Here is a tiny trained network, its code and every weight. The questions are about switching its units off for an input and a target symbol, where a switched-off unit gives its printed mean instead of its output.

import numpy as np


def w(rows, s, z=0):
    codes = np.array(rows[::2]) - 128.0
    scale = np.full(codes.shape[1], s)
    scale[-1] = z or s
    return codes * scale


def f(y):
    return y / 2 * (1 + np.tanh(0.7978845608 * (y + 0.044715 * y**3)))


def softmax(a):
    e = np.exp(a - a.max(-1, keepdims=True))
    return e / e.sum(-1, keepdims=True)


def log_softmax(a):
    a = a - a.max(-1, keepdims=True)
    return a - np.log(np.exp(a).sum(-1, keepdims=True))


def net(x, mask):
    ids = ['αβδεηθλσψ'.index(c) for c in x.split()]
    T = len(ids)
    res = E[ids] + P[:T]
    u = 0
    for l in range(2):
        q, k, v = (res @ M[l].T for M in (Q, K, V))
        z = softmax(np.where(np.tri(T) > 0, q @ k.T / 2**0.5, -1e9)) @ v
        res = res + np.where(mask[u], z, O[l][:, -1]) @ O[l][:, :-1]
        u += 1
        y = f(res @ A[l][:, :-1].T + A[l][:, -1])
        res = res + np.where(mask[u : u + 12], y, B[l][:, -1]) @ B[l][:, :-1]
        u += 12
    return log_softmax(res[-1] @ U[:, :-1].T + U[:, -1])


Q, K, V, O, A, B = {}, {}, {}, {}, {}, {}
E = w([
[49,92,135,81,150,97,111,198,106,95,171,139],'α',
[63,121,102,104,43,75,97,65,48,77,167,213],'β',
[83,82,62,176,48,77,207,111,154,198,247,147],'δ',
[97,141,95,153,12,111,45,105,97,138,154,172],'ε',
[87,124,195,147,80,104,101,167,118,165,119,68],'η',
[52,87,15,99,88,118,141,105,128,168,163,191],'θ',
[155,83,67,84,66,176,50,178,97,59,230,138],'λ',
[69,111,190,122,123,104,91,227,139,131,137,73],'σ',
[151,114,140,137,59,201,159,99,114,192,117,41],'ψ',
],0.014)
P = w([
[149,164,100,105,122,169,130,195,107,198,9,195],'0',
[59,83,218,203,170,150,156,23,139,88,51,153],'1',
[66,170,85,142,127,61,142,111,216,131,114,53],'2',
[110,138,151,198,66,87,193,131,5,166,136,151],'3',
[110,90,227,71,105,198,73,90,186,156,128,167],'4',
[122,168,126,160,134,76,91,157,214,99,148,9],'5',
[199,77,112,224,79,78,114,130,108,121,21,103],'6',
[140,128,207,131,204,152,62,60,111,144,142,169],'7',
[65,160,56,127,156,54,126,98,192,87,126,86],'8',
[125,114,149,200,94,126,214,176,59,158,123,79],'9',
[166,120,205,120,249,164,50,50,93,176,170,136],'10',
[84,146,25,96,177,76,109,108,187,65,147,87],'11',
[105,125,131,149,86,109,176,178,66,150,108,128],'12',
],0.011)
Q[0] = w([
[178,6,129,167,158,90,100,65,194,80,69,128],'0.h1',
[89,123,94,128,132,104,98,80,169,94,141,67],'0.h1',
],0.021)
K[0] = w([
[84,66,164,49,5,120,151,156,157,121,129,122],'0.h1',
[122,157,118,84,100,144,135,149,130,104,80,132],'0.h1',
],0.02)
V[0] = w([
[130,86,78,93,143,229,139,115,160,92,162,144],'0.h1',
[112,118,111,78,162,125,232,98,10,154,137,187],'0.h1',
],0.013)
O[0] = w([
[70,217,84,207,222,194,211,161,26,124,247,158,254],'0.h1',
[212,119,124,205,212,61,99,116,142,1,73,165,169],'0.h1',
],0.0054,0.0062)
A[0] = w([
[206,255,35,124,69,80,80,152,92,91,148,58,146],'0.n1',
[152,159,146,130,162,59,118,17,233,24,181,83,1],'0.n2',
[39,104,226,81,168,236,158,12,210,157,133,161,81],'0.n3',
[159,7,61,156,107,96,102,114,160,19,115,59,204],'0.n4',
[193,165,61,131,143,120,197,159,96,130,73,157,114],'0.n5',
[183,149,227,47,216,122,154,40,183,134,66,241,46],'0.n6',
[197,161,159,134,145,56,218,229,65,126,124,204,115],'0.n7',
[162,125,94,117,92,13,89,106,93,141,89,59,156],'0.n8',
[149,160,169,172,137,112,151,121,171,179,195,168,89],'0.n9',
[86,107,142,189,142,117,137,77,183,142,208,214,195],'0.n10',
[88,185,104,180,157,55,177,180,159,99,201,32,168],'0.n11',
[74,83,96,82,200,167,120,153,147,193,47,189,93],'0.n12',
],0.0072,0.0044)
B[0] = w([
[63,134,142,105,142,83,203,113,157,155,105,149,237],'0.n1',
[130,135,39,122,185,170,210,178,169,213,163,169,169],'0.n2',
[143,149,172,204,190,66,140,90,112,84,49,102,154],'0.n3',
[98,159,165,160,114,114,65,84,101,132,18,84,252],'0.n4',
[162,211,161,214,98,90,112,115,130,63,100,121,141],'0.n5',
[162,31,124,122,162,173,203,177,80,138,254,112,137],'0.n6',
[127,99,82,189,113,105,120,144,154,148,109,70,180],'0.n7',
[152,82,109,85,158,186,151,127,120,79,134,38,175],'0.n8',
[100,82,163,144,120,150,81,172,191,121,153,128,133],'0.n9',
[128,119,180,128,115,179,59,169,166,122,69,52,236],'0.n10',
[92,166,94,100,88,131,107,61,115,100,92,200,254],'0.n11',
[123,145,204,130,133,122,109,201,143,119,118,118,127],'0.n12',
],0.0093,0.0079)
Q[1] = w([
[89,132,139,103,244,150,167,104,250,149,126,132],'1.h1',
[81,178,75,82,141,129,124,100,170,84,136,78],'1.h1',
],0.025)
K[1] = w([
[84,98,49,146,5,100,248,244,101,60,18,133],'1.h1',
[176,208,95,123,141,145,170,231,211,150,38,168],'1.h1',
],0.018)
V[1] = w([
[227,167,150,172,82,176,171,48,72,171,114,170],'1.h1',
[118,129,64,169,73,143,51,66,247,130,136,89],'1.h1',
],0.014)
O[1] = w([
[117,194,47,117,66,214,66,109,113,221,2,113,3],'1.h1',
[180,116,183,96,157,55,239,109,128,142,60,169,190],'1.h1',
],0.007,0.0052)
A[1] = w([
[121,65,173,2,101,148,152,138,166,212,110,211,98],'1.n1',
[100,186,94,52,139,155,147,103,165,155,210,130,138],'1.n2',
[173,145,134,197,137,67,130,109,157,69,184,151,94],'1.n3',
[169,32,151,77,123,219,127,145,66,113,161,151,27],'1.n4',
[86,184,133,181,126,77,144,78,158,83,53,103,66],'1.n5',
[154,124,117,66,82,160,133,134,141,135,80,218,2],'1.n6',
[89,161,130,175,125,199,108,121,118,98,134,105,114],'1.n7',
[139,104,135,22,155,160,94,72,191,85,95,86,17],'1.n8',
[185,136,67,76,152,101,106,117,174,111,245,51,96],'1.n9',
[197,100,192,124,153,167,176,152,140,145,148,219,82],'1.n10',
[232,77,107,100,92,120,97,170,114,99,255,90,72],'1.n11',
[79,170,130,155,105,54,146,108,204,188,105,57,134],'1.n12',
],0.0098,0.0026)
B[1] = w([
[147,187,140,144,168,202,98,132,136,61,149,113,152],'1.n1',
[190,56,175,200,144,134,80,153,157,139,89,68,172],'1.n2',
[165,237,99,100,92,175,154,148,157,125,76,67,172],'1.n3',
[157,236,158,39,152,168,146,174,192,109,137,169,158],'1.n4',
[125,84,136,136,118,147,87,138,198,197,218,136,255],'1.n5',
[91,189,198,135,114,66,155,162,133,198,80,167,140],'1.n6',
[151,95,151,107,123,79,196,126,121,145,81,134,213],'1.n7',
[107,117,66,161,84,140,175,151,71,89,140,83,165],'1.n8',
[174,218,186,218,114,157,136,173,167,235,82,204,159],'1.n9',
[83,55,50,130,72,128,81,111,91,144,117,111,152],'1.n10',
[71,88,21,128,185,33,101,2,73,151,148,162,173],'1.n11',
[147,147,115,89,163,119,133,128,39,70,119,156,187],'1.n12',
],0.0097,0.017)
U = w([
[122,184,100,123,118,229,135,175,204,161,197,143,73],'α',
[91,75,181,148,161,165,56,58,199,106,75,124,230],'β',
[126,162,187,85,178,175,138,102,138,48,66,177,210],'δ',
[124,78,85,182,105,181,203,253,60,145,229,247,155],'ε',
[102,164,98,171,159,107,132,69,153,94,96,153,1],'η',
[116,128,73,52,166,197,99,121,178,195,220,218,150],'θ',
[168,84,92,50,133,105,194,140,197,152,123,172,92],'λ',
[73,145,54,37,146,239,79,111,124,100,190,118,152],'σ',
[92,137,83,63,105,178,139,139,159,195,114,155,41],'ψ',
],0.0044,0.0041)

Each question gives the input, a string of symbols that net reads in full, and the target symbol t.
The units are the heads (2 rows each of Q, K, V and O) and the neurons (one row each of A and B). Each row of codes is followed by its name. A weight is (code - 128) times the scale printed after its matrix; where a second scale follows, it is the last column's (O, A, B and U).
mask holds one flag per unit, layer by layer, with each layer's heads first. A switched-off unit (its flag False) gives its mean, the last column of its rows in O or B, instead of its output. The means were averaged over made-up inputs and are rounded, as every weight is.
A unit's drop is (log p(t) with every unit on - log p(t) with that unit switched off) / (log p(t) with every unit on - log p(t) with every unit switched off).
The circuit of an input: a set's keep is (log p(t) with only the set's units on - log p(t) with every unit switched off) / (log p(t) with every unit on - log p(t) with every unit switched off). Starting from the 12 units with the biggest drops (on a tie, the unit counted first), units are removed one at a time, each time the one whose removal leaves the highest keep (on an exact tie, the one counted first), for as long as the keep stays at least 0.8.
units of the circuit, in order: the units of the circuit, biggest drop first
unit that matters most: the unit with the biggest drop
top k neurons: the k neurons with the biggest drops, biggest first
k most important neurons of layer l: the k neurons of layer l with the biggest drops, biggest first
input β η ε λ ε σ σ ε λ δ ε λ α, target δ: units of the circuit, in order -> 0.h1; 1.h1; 1.n1
input λ λ λ λ β λ λ λ β ψ δ ψ δ, target λ: top 4 neurons -> 0.n9; 0.n10; 1.n5; 1.n3
input α λ λ λ θ λ α, target α: top neuron -> 1.n3
input θ λ λ, target θ: top 2 neurons -> 1.n5; 0.n4
input β δ β β λ β δ β, target θ: top 3 neurons -> 0.n6; 0.n1; 0.n11
input β λ β λ θ ε λ ε ε, target λ: top 2 neurons -> 0.n2; 1.n5
input α σ β λ λ α, target α: top 2 neurons -> 0.n12; 1.n3
input β λ ε σ β α λ δ θ η, target λ: top 2 neurons -> 0.n10; 0.n9
input η σ β λ δ λ β λ ε ε δ η σ, target λ: 3 most important neurons of layer 0 -> 0.n10; 0.n9; 0.n7
input λ β α ε ε η α ψ η λ λ λ ψ, target ε: units of the circuit, in order -> 0.h1; 0.n4
input λ α λ α α λ ε, target η: 4 most important neurons of layer 1 -> 1.n11; 1.n5; 1.n3; 1.n9
input α λ ε α η λ λ λ ε η λ θ, target α: 3 most important neurons of layer 0 -> 0.n12; 0.n11; 0.n7
input β λ λ λ δ λ ψ, target λ: 3 most important neurons of layer 0 -> 0.n10; 0.n9; 0.n5
input λ β λ λ λ σ α, target ε: units of the circuit, in order -> 0.h1
input λ λ λ λ β λ λ θ β λ, target α: 2 most important neurons of layer 0 -> 0.n10; 0.n1
input α λ λ, target α: units of the circuit, in order -> 1.h1; 1.n9
input λ θ β α λ β η λ λ λ θ λ ψ, target α: 3 most important neurons of layer 1 -> 1.n3; 1.n5; 1.n11
input ψ λ ε, target ψ: units of the circuit, in order -> 1.h1; 0.n5
input θ λ λ λ α λ α, target η: 3 most important neurons of layer 1 -> 1.n11; 1.n5; 1.n3
input α α β λ θ α λ η θ λ ψ λ β, target ψ: unit that matters most -> 1.h1
input λ σ λ β η θ, target β: top 2 neurons -> 1.n2; 0.n11
input λ λ β β β σ η β δ ε, target β: units of the circuit, in order -> 0.h1; 0.n4
input λ λ β η λ, target σ: top 2 neurons -> 0.n11; 0.n4
input λ α θ λ α λ ε λ ε ε ε α θ, target δ: top 3 neurons -> 1.n1; 1.n5; 1.n6
input α β α β ε η, target α: top 3 neurons -> 0.n12; 1.n3; 1.n9
input ε β λ λ λ α λ λ α λ α λ δ, target η: top 2 neurons -> 1.n11; 0.n4
input η β β η λ α, target ε: top 3 neurons -> 1.n8; 0.n8; 1.n9
input λ λ α α ε ψ δ λ β, target β: top 2 neurons -> 1.n2; 0.n4
input β σ η η, target θ: 3 most important neurons of layer 0 -> 0.n6; 0.n11; 0.n8
input β λ θ η η α σ λ η ε λ λ, target λ: top neuron -> 1.n5
